Here is a tiny trained network, its code and every weight. The questions are about switching its units off for an input and a class, where a switched-off unit gives its printed mean instead of its output.

import numpy as np


def w(rows, s, z=0):
    codes = np.array(rows[::2]) - 128.0
    scale = np.full(codes.shape[1], s)
    scale[-1] = z or s
    return codes * scale


def f(y):
    return y / 2 * (1 + np.tanh(0.7978845608 * (y + 0.044715 * y**3)))


def log_softmax(a):
    a = a - a.max(-1, keepdims=True)
    return a - np.log(np.exp(a).sum(-1, keepdims=True))


def net(x, mask):
    res = np.array(x, float).reshape(1, 5) / 4 @ E
    y = f(res @ A[0][:, :-1].T + A[0][:, -1])
    res = res + np.where(mask, y, B[0][:, -1]) @ B[0][:, :-1]
    return log_softmax(res[-1] @ U[:, :-1].T + U[:, -1])


A, B = {}, {}
E = w([
[127,131,135,125,120,124,126,121,107,139],'x0',
[130,136,131,132,117,127,137,121,123,134],'x1',
[132,100,24,128,85,83,108,224,154,233],'x2',
[255,188,231,191,231,39,194,178,82,104],'x3',
[201,227,183,32,34,200,30,159,214,154],'x4',
],0.0077)
A[0] = w([
[24,108,120,81,65,254,76,44,140,27,248],'n1',
[213,155,34,153,145,58,140,246,129,245,71],'n2',
[238,203,146,78,100,115,88,192,148,139,116],'n3',
[39,92,6,85,50,145,137,213,122,180,77],'n4',
[81,221,62,22,14,227,60,214,206,239,55],'n5',
[15,79,90,98,60,180,106,59,126,49,208],'n6',
],0.0065,0.0012)
B[0] = w([
[190,164,101,108,91,1,66,62,197,168,213],'n1',
[100,33,84,150,92,2,39,68,212,200,183],'n2',
[188,149,195,36,103,129,58,73,196,100,180],'n3',
[28,166,84,188,189,197,179,251,47,93,201],'n4',
[55,217,132,62,157,33,208,213,93,39,248],'n5',
[85,27,55,165,94,56,55,56,99,210,197],'n6',
],0.0075,0.016)
U = w([
[109,12,43,223,137,41,84,28,133,235,128],'0',
[77,209,192,158,210,44,210,212,35,26,232],'1',
[152,193,86,48,31,42,15,95,202,175,61],'2',
[227,208,255,84,126,234,63,103,160,56,2],'3',
[26,52,7,222,121,207,140,222,11,223,14],'4',
],0.007,0.0053)

Each question gives the input, the list of numbers given to net, and the class t.
The units are the neurons (one row each of A and B). Each row of codes is followed by its name. A weight is (code - 128) times the scale printed after its matrix; where a second scale follows, it is the last column's (A, B and U).
mask holds one flag per neuron, in row order. A switched-off neuron (its flag False) gives its mean, the last column of its row in B, instead of its output. The means were averaged over made-up inputs and are rounded, as every weight is.
A unit's drop is (log p(t) with every unit on - log p(t) with that unit switched off) / (log p(t) with every unit on - log p(t) with every unit switched off).
The circuit of an input: a set's keep is (log p(t) with only the set's units on - log p(t) with every unit switched off) / (log p(t) with every unit on - log p(t) with every unit switched off). Starting from all 6 units, units are removed one at a time, each time the one whose removal leaves the highest keep (on an exact tie, the one counted first), for as long as the keep stays at least 0.8.
circuit, biggest first: the units of the circuit, biggest drop first
most important unit: the unit with the biggest drop
top k neurons: the k neurons with the biggest drops, biggest first
drop of u: that unit's drop, to one decimal
input [2,6,8,-3,0], class 4: most important unit => n2
input [0,-6,-3,3,1], class 3: circuit, biggest first => n5, n6
input [-8,3,4,-1,1], class 1: circuit, biggest first => n6, n1
input [-8,1,-4,-3,0], class 0: top 3 neurons => n5, n3, n6
input [-3,7,6,-1,-7], class 4: top 2 neurons => n4, n1
input [2,2,7,8,0], class 0: top 3 neurons => n2, n5, n1
input [8,7,1,-4,4], class 1: top 2 neurons => n5, n2
input [1,5,-2,-5,-1], class 0: top 2 neurons => n6, n3
input [-8,5,3,6,2], class 2: top 3 neurons => n3, n6, n2
input [5,-7,3,6,-2], class 0: top 2 neurons => n5, n2
input [-4,-6,1,-1,5], class 1: top 4 neurons => n5, n2, n6, n1
input [8,-2,0,6,6], class 3: top 3 neurons => n1, n6, n3
input [-3,-6,6,-8,3], class 1: top 2 neurons => n5, n4
input [1,2,-8,-3,-1], class 0: top 3 neurons => n5, n6, n3
input [6,2,4,8,-4], class 0: circuit, biggest first => n2
input [1,4,6,-6,-4], class 4: drop of n2 => 0.0
input [-6,5,-7,3,4], class 3: drop of n5 => 0.1
input [-4,-6,5,0,-8], class 4: drop of n6 => 0.3
